Below are the code and all the weights of a small trained network. Each question names an input and a target symbol and asks about switching units off, where a switched-off unit gives its printed mean instead of its output.

import numpy as np


def w(rows, s, z=0):
    codes = np.array(rows[::2]) - 128.0
    scale = np.full(codes.shape[1], s)
    scale[-1] = z or s
    return codes * scale


def f(y):
    return y / 2 * (1 + np.tanh(0.7978845608 * (y + 0.044715 * y**3)))


def softmax(a):
    e = np.exp(a - a.max(-1, keepdims=True))
    return e / e.sum(-1, keepdims=True)


def log_softmax(a):
    a = a - a.max(-1, keepdims=True)
    return a - np.log(np.exp(a).sum(-1, keepdims=True))


def net(x, mask):
    ids = ['αδλπτψ'.index(c) for c in x.split()]
    T = len(ids)
    res = E[ids] + P[:T]
    r = res
    for j in range(3):
        rows = slice(2 * j, 2 * j + 2)
        q, k, v = (r @ M[0][rows].T for M in (Q, K, V))
        z = softmax(np.where(np.tri(T) > 0, q @ k.T / 2**0.5, -1e9)) @ v
        o = O[0][rows]
        res = res + np.where(mask[j], z, o[:, -1]) @ o[:, :-1]
    y = f(res @ A[0][:, :-1].T + A[0][:, -1])
    res = res + np.where(mask[3:11], y, B[0][:, -1]) @ B[0][:, :-1]
    return log_softmax(res[-1] @ U[:, :-1].T + U[:, -1])


Q, K, V, O, A, B = {}, {}, {}, {}, {}, {}
E = w([
[117,138,111,203,230,124],'α',
[210,124,191,209,252,63],'δ',
[200,71,178,181,141,116],'λ',
[123,75,71,179,162,66],'π',
[135,73,92,118,87,135],'τ',
[119,134,75,62,169,108],'ψ',
],0.011)
P = w([
[140,205,68,173,116,171],'0',
[187,105,119,122,144,153],'1',
[91,140,231,101,90,116],'2',
[114,138,110,133,41,5],'3',
[169,80,129,63,166,163],'4',
[73,109,201,62,110,107],'5',
[80,82,86,105,71,29],'6',
[184,85,126,81,153,157],'7',
],0.017)
Q[0] = w([
[65,149,71,134,62,6],'H0',
[206,111,94,139,117,131],'H0',
[191,148,119,119,170,167],'H1',
[177,91,126,132,205,107],'H1',
[58,125,129,137,78,23],'H2',
[134,153,97,155,99,42],'H2',
],0.015)
K[0] = w([
[123,31,132,27,147,90],'H0',
[192,161,101,96,102,124],'H0',
[164,215,90,186,72,114],'H1',
[146,154,89,155,107,189],'H1',
[103,11,130,44,111,94],'H2',
[122,105,115,8,185,112],'H2',
],0.016)
V[0] = w([
[109,159,69,98,93,169],'H0',
[134,64,126,161,92,126],'H0',
[112,88,71,201,96,115],'H1',
[127,111,128,113,102,5],'H1',
[91,132,128,130,190,91],'H2',
[151,172,106,174,169,107],'H2',
],0.016)
O[0] = w([
[164,168,111,142,41,2,167],'H0',
[115,62,70,166,139,140,101],'H0',
[93,82,94,209,66,115,170],'H1',
[120,79,124,87,195,24,27],'H1',
[105,152,216,201,115,51,134],'H2',
[83,116,168,126,209,119,253],'H2',
],0.012,0.0058)
A[0] = w([
[105,55,142,198,201,111,61],'N0',
[165,111,66,74,205,100,199],'N1',
[125,212,73,168,176,154,126],'N2',
[73,143,224,54,159,141,52],'N3',
[202,89,39,123,103,95,3],'N4',
[149,88,144,124,188,254,165],'N5',
[137,126,128,190,169,167,137],'N6',
[74,89,135,106,99,122,145],'N7',
],0.009,0.0047)
B[0] = w([
[94,113,83,113,142,123,229],'N0',
[163,112,174,181,83,183,201],'N1',
[121,97,107,107,92,106,174],'N2',
[137,154,76,184,157,116,222],'N3',
[111,247,123,141,170,157,193],'N4',
[132,140,144,56,104,90,254],'N5',
[148,136,137,84,138,170,208],'N6',
[123,153,82,175,134,108,154],'N7',
],0.013,0.008)
U = w([
[14,172,254,152,111,192,167],'α',
[53,188,146,60,174,123,12],'δ',
[154,94,106,57,94,193,240],'λ',
[94,81,102,154,153,101,250],'π',
[215,180,66,162,180,180,42],'τ',
[154,169,169,74,100,19,145],'ψ',
],0.0052,0.002)

Each question gives the input, a string of symbols that net reads in full, and the target symbol t.
The units are the heads (2 rows each of Q, K, V and O) and the neurons (one row each of A and B). Each row of codes is followed by its name. A weight is (code - 128) times the scale printed after its matrix; where a second scale follows, it is the last column's (O, A, B and U).
mask holds one flag per unit, heads first, then neurons. A switched-off unit (its flag False) gives its mean, the last column of its rows in O or B, instead of its output. The means were averaged over made-up inputs and are rounded, as every weight is.
A unit's drop is (log p(t) with every unit on - log p(t) with that unit switched off) / (log p(t) with every unit on - log p(t) with every unit switched off).
The circuit of an input: a set's keep is (log p(t) with only the set's units on - log p(t) with every unit switched off) / (log p(t) with every unit on - log p(t) with every unit switched off). Starting from all 11 units, units are removed one at a time, each time the one whose removal leaves the highest keep (on an exact tie, the one counted first), for as long as the keep stays at least 0.8.
units of the circuit, in order: the units of the circuit, biggest drop first
unit that matters most: the unit with the biggest drop
k most important neurons: the k neurons with the biggest drops, biggest first
heads that matter: for each layer, one digit per head in row order, 1 if its drop is at least 0.15 and else 0, layers parted by /
input α λ λ λ α δ π λ, target α: heads that matter	111
input α τ π δ δ τ, target λ: unit that matters most	H2
input λ α λ δ, target λ: heads that matter	101
input λ δ ψ π δ α τ, target τ: units of the circuit, in order	[N4 H2 H0]
input α α δ π τ ψ τ α, target α: units of the circuit, in order	[H1 H2]
input α π λ, target ψ: units of the circuit, in order	[H0 H1]
input ψ ψ ψ π π π τ α, target ψ: heads that matter	100
input α λ τ π, target τ: heads that matter	001
input λ δ ψ δ τ λ α, target τ: 3 most important neurons	[N4 N5 N1]
input π π α α, target π: heads that matter	100
input α τ π δ, target τ: heads that matter	101
input δ δ τ λ τ, target δ: units of the circuit, in order	[H2 N5 H0]
input α τ λ δ ψ, target α: heads that matter	111
input ψ λ α λ λ, target ψ: units of the circuit, in order	[H0]
input λ τ δ τ π ψ α, target ψ: heads that matter	011
input λ λ τ π α, target λ: heads that matter	001
input π π δ ψ α, target π: heads that matter	111
input π δ π π, target π: heads that matter	110
input τ π π λ ψ δ δ π, target τ: heads that matter	101
input α τ τ δ, target τ: units of the circuit, in order	[H2 N4]
input δ λ δ ψ π λ λ α, target δ: unit that matters most	H2
input δ α α δ, target δ: units of the circuit, in order	[H0 N5 N0]
input π ψ λ δ δ δ λ λ, target π: units of the circuit, in order	[H1 H2 N0]
